Here is a tiny trained network, its code and every weight. The questions are about switching its units off for an input and a class, where a switched-off unit gives its printed mean instead of its output.

import numpy as np


def w(rows, s, z=0):
    codes = np.array(rows[::2]) - 128.0
    scale = np.full(codes.shape[1], s)
    scale[-1] = z or s
    return codes * scale


def f(y):
    return y / 2 * (1 + np.tanh(0.7978845608 * (y + 0.044715 * y**3)))


def log_softmax(a):
    a = a - a.max(-1, keepdims=True)
    return a - np.log(np.exp(a).sum(-1, keepdims=True))


def net(x, mask):
    res = np.array(x, float).reshape(1, 2) / 4 @ E
    y = f(res @ A[0][:, :-1].T + A[0][:, -1])
    res = res + np.where(mask, y, B[0][:, -1]) @ B[0][:, :-1]
    return log_softmax(res[-1] @ U[:, :-1].T + U[:, -1])


A, B = {}, {}
E = w([
[14,160,112,112,180,232,2,120,160,147],'x0',
[137,162,239,23,242,146,125,102,81,117],'x1',
],0.007)
A[0] = w([
[135,129,126,121,139,124,126,128,125,130,117],'n1',
[129,127,128,128,135,125,127,126,129,126,125],'n2',
[190,117,131,154,65,74,230,126,118,123,213],'n3',
[129,123,126,129,125,131,125,129,130,127,103],'n4',
[136,104,46,195,35,97,132,131,122,120,128],'n5',
[64,124,11,211,6,151,57,130,155,135,255],'n6',
[125,129,127,129,132,127,129,127,124,128,153],'n7',
[92,138,108,129,118,150,88,130,154,140,140],'n8',
[135,130,137,110,181,126,129,121,121,126,123],'n9',
[130,128,128,123,140,128,130,126,125,131,184],'n10',
[111,127,119,129,134,137,112,126,129,123,118],'n11',
[125,129,128,129,129,131,126,128,128,128,118],'n12',
[122,120,153,85,250,124,104,125,108,122,163],'n13',
[126,131,128,129,127,130,126,128,129,126,107],'n14',
[126,128,126,127,135,126,130,123,124,127,183],'n15',
[128,126,129,127,127,134,127,130,130,126,115],'n16',
[43,133,134,110,231,174,29,122,129,126,127],'n17',
],0.013,0.0045)
B[0] = w([
[126,128,127,130,124,130,125,132,130,129,128],'n1',
[129,127,128,131,125,128,128,128,130,128,128],'n2',
[252,128,126,95,133,132,116,130,129,130,212],'n3',
[124,128,127,130,129,128,127,130,127,128,125],'n4',
[84,135,170,122,107,138,137,124,139,127,202],'n5',
[94,140,187,128,86,138,140,131,149,133,251],'n6',
[132,128,129,127,125,126,128,127,128,127,132],'n7',
[126,112,105,134,116,124,118,118,114,114,162],'n8',
[124,128,136,126,110,131,128,127,137,126,151],'n9',
[137,130,129,124,125,130,130,130,131,130,139],'n10',
[131,124,120,127,126,125,128,125,124,124,135],'n11',
[128,126,128,129,127,127,127,128,127,126,127],'n12',
[112,136,156,109,101,143,141,131,153,135,204],'n13',
[126,127,126,130,128,128,128,127,126,128,126],'n14',
[136,130,131,127,126,126,129,127,131,129,137],'n15',
[127,129,127,130,128,127,128,130,128,124,127],'n16',
[249,128,128,106,141,115,135,132,121,130,228],'n17',
],0.028,0.017)
U = w([
[129,155,169,113,104,150,151,136,157,147,232],'0',
[16,129,131,233,117,140,132,109,134,122,2],'1',
[175,80,33,124,255,63,86,126,62,110,88],'2',
],0.0076,0.0022)

Each question gives the input, the list of numbers given to net, and the class t.
The units are the neurons (one row each of A and B). Each row of codes is followed by its name. A weight is (code - 128) times the scale printed after its matrix; where a second scale follows, it is the last column's (A, B and U).
mask holds one flag per neuron, in row order. A switched-off neuron (its flag False) gives its mean, the last column of its row in B, instead of its output. The means were averaged over made-up inputs and are rounded, as every weight is.
A unit's drop is (log p(t) with every unit on - log p(t) with that unit switched off) / (log p(t) with every unit on - log p(t) with every unit switched off).
The circuit of an input: a set's keep is (log p(t) with only the set's units on - log p(t) with every unit switched off) / (log p(t) with every unit on - log p(t) with every unit switched off). Starting from the 12 units with the biggest drops (on a tie, the unit counted first), units are removed one at a time, each time the one whose removal leaves the highest keep (on an exact tie, the one counted first), for as long as the keep stays at least 0.8.
circuit, biggest first: the units of the circuit, biggest drop first
top k neurons: the k neurons with the biggest drops, biggest first
drop of u: that unit's drop, to one decimal
input [8,4], class 2: circuit, biggest first -> n17
input [3,2], class 2: top 2 neurons -> n6, n5
input [3,1], class 2: top 3 neurons -> n6, n5, n17
input [4,-8], class 1: circuit, biggest first -> n3, n17
input [-6,4], class 2: top 3 neurons -> n6, n5, n3
input [-2,1], class 2: top 3 neurons -> n6, n5, n13
input [-6,-1], class 2: top 3 neurons -> n6, n3, n13
input [4,-6], class 1: drop of n17 -> 0.2
input [-7,1], class 2: drop of n6 -> 0.4
input [3,-5], class 1: drop of n3 -> 0.4
